Below is a small trained network, with its code and all its weights. Each question gives an input and a class and asks what happens when units are switched off, that is, made to give their printed mean instead of their output.

import numpy as np


def w(rows, s, z=0):
    codes = np.array(rows[::2]) - 128.0
    scale = np.full(codes.shape[1], s)
    scale[-1] = z or s
    return codes * scale


def norm(h):
    return h / np.sqrt((h * h).mean(-1, keepdims=True) + 1e-5)


def f(y):
    return y / 2 * (1 + np.tanh(0.7978845608 * (y + 0.044715 * y**3)))


def log_softmax(a):
    a = a - a.max(-1, keepdims=True)
    return a - np.log(np.exp(a).sum(-1, keepdims=True))


def net(x, mask):
    res = np.array(x, float).reshape(1, 4) / 4 @ E
    u = 0
    for l in range(4):
        y = f(norm(res) @ A[l][:, :-1].T + A[l][:, -1])
        res = res + np.where(mask[u : u + 4], y, B[l][:, -1]) @ B[l][:, :-1]
        u += 4
    return log_softmax(norm(res)[-1] @ U[:, :-1].T + U[:, -1])


A, B = {}, {}
E = w([
[20,118,59],'x0',
[192,95,68],'x1',
[217,77,37],'x2',
[153,205,2],'x3',
],0.0052)
A[0] = w([
[70,74,90,162],'0.n0',
[123,6,154,221],'0.n1',
[177,153,157,111],'0.n2',
[110,71,131,249],'0.n3',
],0.017,0.0019)
B[0] = w([
[207,19,196,217],'0.n0',
[157,178,136,255],'0.n1',
[41,2,100,174],'0.n2',
[189,165,146,186],'0.n3',
],0.0094,0.0052)
A[1] = w([
[108,205,220,220],'1.n0',
[155,126,173,6],'1.n1',
[154,94,121,35],'1.n2',
[64,2,130,96],'1.n3',
],0.0068,0.0013)
B[1] = w([
[68,119,3,253],'1.n0',
[165,113,140,136],'1.n1',
[170,49,216,133],'1.n2',
[14,39,167,224],'1.n3',
],0.0058,0.0023)
A[2] = w([
[220,128,82,78],'2.n0',
[2,153,138,112],'2.n1',
[148,198,189,254],'2.n2',
[101,77,114,105],'2.n3',
],0.0097,0.0024)
B[2] = w([
[114,117,138,213],'2.n0',
[154,68,6,254],'2.n1',
[125,146,76,199],'2.n2',
[85,80,158,159],'2.n3',
],0.012,0.0036)
A[3] = w([
[254,189,98,240],'3.n0',
[90,129,23,251],'3.n1',
[53,59,145,195],'3.n2',
[88,99,142,70],'3.n3',
],0.0084,0.002)
B[3] = w([
[18,217,3,227],'3.n0',
[85,206,181,253],'3.n1',
[213,196,76,201],'3.n2',
[90,37,62,132],'3.n3',
],0.0056,0.0055)
U = w([
[169,137,98,213],'0',
[157,75,158,184],'1',
[171,149,105,166],'2',
[139,249,160,145],'3',
[158,134,146,2],'4',
],0.014,0.0063)

Each question gives the input, the list of numbers given to net, and the class t.
The units are the neurons (one row each of A and B). Each row of codes is followed by its name. A weight is (code - 128) times the scale printed after its matrix; where a second scale follows, it is the last column's (A, B and U).
mask holds one flag per neuron, layer by layer. A switched-off neuron (its flag False) gives its mean, the last column of its row in B, instead of its output. The means were averaged over made-up inputs and are rounded, as every weight is.
A unit's drop is (log p(t) with every unit on - log p(t) with that unit switched off) / (log p(t) with every unit on - log p(t) with every unit switched off).
unit that matters most: the unit with the biggest drop
top k neurons: the k neurons with the biggest drops, biggest first
k most important neurons of layer l: the k neurons of layer l with the biggest drops, biggest first
drop when u is switched off: that unit's drop, to one decimal
input [-7,-1,-6,2], class 1: 2 most important neurons of layer 0 -> 0.n2; 0.n1
input [7,-2,-6,2], class 1: top 4 neurons -> 0.n0; 0.n1; 3.n0; 1.n3
input [-6,0,4,0], class 1: unit that matters most -> 0.n2
input [0,1,2,6], class 3: top 2 neurons -> 2.n1; 0.n0
input [0,-7,-4,-4], class 2: top 2 neurons -> 2.n1; 1.n0
input [-3,3,-7,-1], class 0: top 2 neurons -> 0.n0; 2.n1
input [0,1,-7,-5], class 0: top 3 neurons -> 0.n0; 2.n1; 1.n0
input [-4,-6,0,-4], class 2: top 3 neurons -> 1.n0; 0.n0; 2.n1
input [2,-1,-1,-8], class 3: top 2 neurons -> 0.n1; 2.n1
input [6,4,5,4], class 1: top 4 neurons -> 0.n0; 0.n1; 2.n2; 2.n0
input [-7,-3,1,8], class 3: top 2 neurons -> 0.n0; 2.n1
input [-4,-4,2,8], class 3: top 2 neurons -> 0.n0; 2.n1
input [-2,-3,-7,0], class 0: drop when 0.n1 is switched off -> 0.1
input [2,-3,5,8], class 3: drop when 2.n1 is switched off -> 0.4
input [0,4,-5,-8], class 3: unit that matters most -> 0.n1
input [-3,2,-3,-5], class 3: drop when 0.n1 is switched off -> 1.2
